Below are the code and all the weights of a small trained network. Each question names an input and a class and asks about switching units off, where a switched-off unit gives its printed mean instead of its output.

import numpy as np


def w(rows, s, z=0):
    codes = np.array(rows[::2]) - 128.0
    scale = np.full(codes.shape[1], s)
    scale[-1] = z or s
    return codes * scale


def f(y):
    return np.maximum(y, 0)


def log_softmax(a):
    a = a - a.max(-1, keepdims=True)
    return a - np.log(np.exp(a).sum(-1, keepdims=True))


def net(x, mask):
    res = np.array(x, float).reshape(1, 5) / 4 @ E
    y = f(res @ A[0][:, :-1].T + A[0][:, -1])
    res = res + np.where(mask, y, B[0][:, -1]) @ B[0][:, :-1]
    return log_softmax(res[-1] @ U[:, :-1].T + U[:, -1])


A, B = {}, {}
E = w([
[71,69,191,125,63,131,208,124,60],'x0',
[122,119,126,121,130,124,129,133,133],'x1',
[116,204,202,68,98,153,106,204,135],'x2',
[126,130,122,127,130,129,126,129,126],'x3',
[214,92,114,55,81,245,120,90,124],'x4',
],0.011)
A[0] = w([
[219,225,134,2,108,221,26,156,222,81],'N0',
[94,91,218,72,34,169,210,142,20,13],'N1',
[165,177,37,192,221,74,40,93,177,97],'N2',
[200,28,90,66,66,228,165,42,68,5],'N3',
[151,149,86,150,174,101,76,133,169,178],'N4',
[182,48,16,163,157,133,142,38,104,135],'N5',
[66,44,99,222,124,99,213,61,90,126],'N6',
[41,90,177,202,120,50,208,158,79,86],'N7',
[75,231,139,176,182,42,117,201,129,83],'N8',
[87,93,148,206,141,47,207,62,84,106],'N9',
[201,48,28,160,180,152,115,34,165,20],'N10',
[65,201,238,97,76,114,138,248,91,2],'N11',
[58,225,156,187,185,42,85,216,162,48],'N12',
[158,180,41,202,212,98,53,117,221,49],'N13',
],0.0055,0.0087)
B[0] = w([
[195,72,3,186,224,108,25,167,69,251],'N0',
[197,237,95,32,179,222,97,11,219,197],'N1',
[77,139,199,112,57,100,191,143,155,254],'N2',
[28,140,239,138,2,68,219,183,154,205],'N3',
[135,165,136,89,108,155,139,101,158,234],'N4',
[105,183,171,78,84,142,164,101,181,244],'N5',
[131,87,116,182,154,70,117,182,76,232],'N6',
[120,73,112,185,144,75,119,186,82,214],'N7',
[157,181,130,66,105,177,129,68,185,223],'N8',
[129,92,103,180,164,88,101,179,88,214],'N9',
[211,180,84,62,177,219,86,53,184,194],'N10',
[58,139,207,131,22,86,183,149,176,185],'N11',
[197,195,107,42,152,207,112,49,202,221],'N12',
[46,123,214,155,57,75,189,162,131,228],'N13',
],0.0083,0.0081)
U = w([
[31,129,221,142,84,70,217,148,126,212],'0',
[195,179,113,45,151,218,96,60,163,135],'1',
[159,54,36,216,203,85,42,175,1,3],'2',
],0.009,0.0032)

Each question gives the input, the list of numbers given to net, and the class t.
The units are the neurons (one row each of A and B). Each row of codes is followed by its name. A weight is (code - 128) times the scale printed after its matrix; where a second scale follows, it is the last column's (A, B and U).
mask holds one flag per neuron, in row order. A switched-off neuron (its flag False) gives its mean, the last column of its row in B, instead of its output. The means were averaged over made-up inputs and are rounded, as every weight is.
A unit's drop is (log p(t) with every unit on - log p(t) with that unit switched off) / (log p(t) with every unit on - log p(t) with every unit switched off).
The circuit of an input: a set's keep is (log p(t) with only the set's units on - log p(t) with every unit switched off) / (log p(t) with every unit on - log p(t) with every unit switched off). Starting from the 12 units with the biggest drops (on a tie, the unit counted first), units are removed one at a time, each time the one whose removal leaves the highest keep (on an exact tie, the one counted first), for as long as the keep stays at least 0.8.
units of the circuit, in order: the units of the circuit, biggest drop first
top k neurons: the k neurons with the biggest drops, biggest first
drop of u: that unit's drop, to one decimal
input [2,-1,-6,4,7], class 0: units of the circuit, in order -> [N3]
input [0,-8,4,0,-6], class 1: top 2 neurons -> [N12, N8]
input [5,-8,1,-1,3], class 1: top 4 neurons -> [N1, N13, N2, N11]
input [2,2,0,-6,5], class 0: top 2 neurons -> [N3, N12]
input [-5,-2,-8,0,0], class 0: top 4 neurons -> [N13, N2, N12, N1]
input [-5,0,-7,0,0], class 0: top 2 neurons -> [N13, N2]
input [0,1,2,8,-7], class 1: top 4 neurons -> [N12, N8, N3, N13]
input [-6,-1,1,-4,-6], class 1: top 4 neurons -> [N12, N8, N3, N11]
input [2,5,7,4,1], class 1: top 4 neurons -> [N13, N3, N1, N2]
input [-8,3,-2,-4,-4], class 0: top 3 neurons -> [N13, N2, N1]
input [-7,-2,5,-7,1], class 2: drop of N0 -> 1.0
input [-6,4,-7,7,-6], class 0: drop of N13 -> 1.4
input [-8,6,3,-1,3], class 2: drop of N12 -> 0.0
input [-8,3,8,-7,4], class 2: units of the circuit, in order -> [N0]
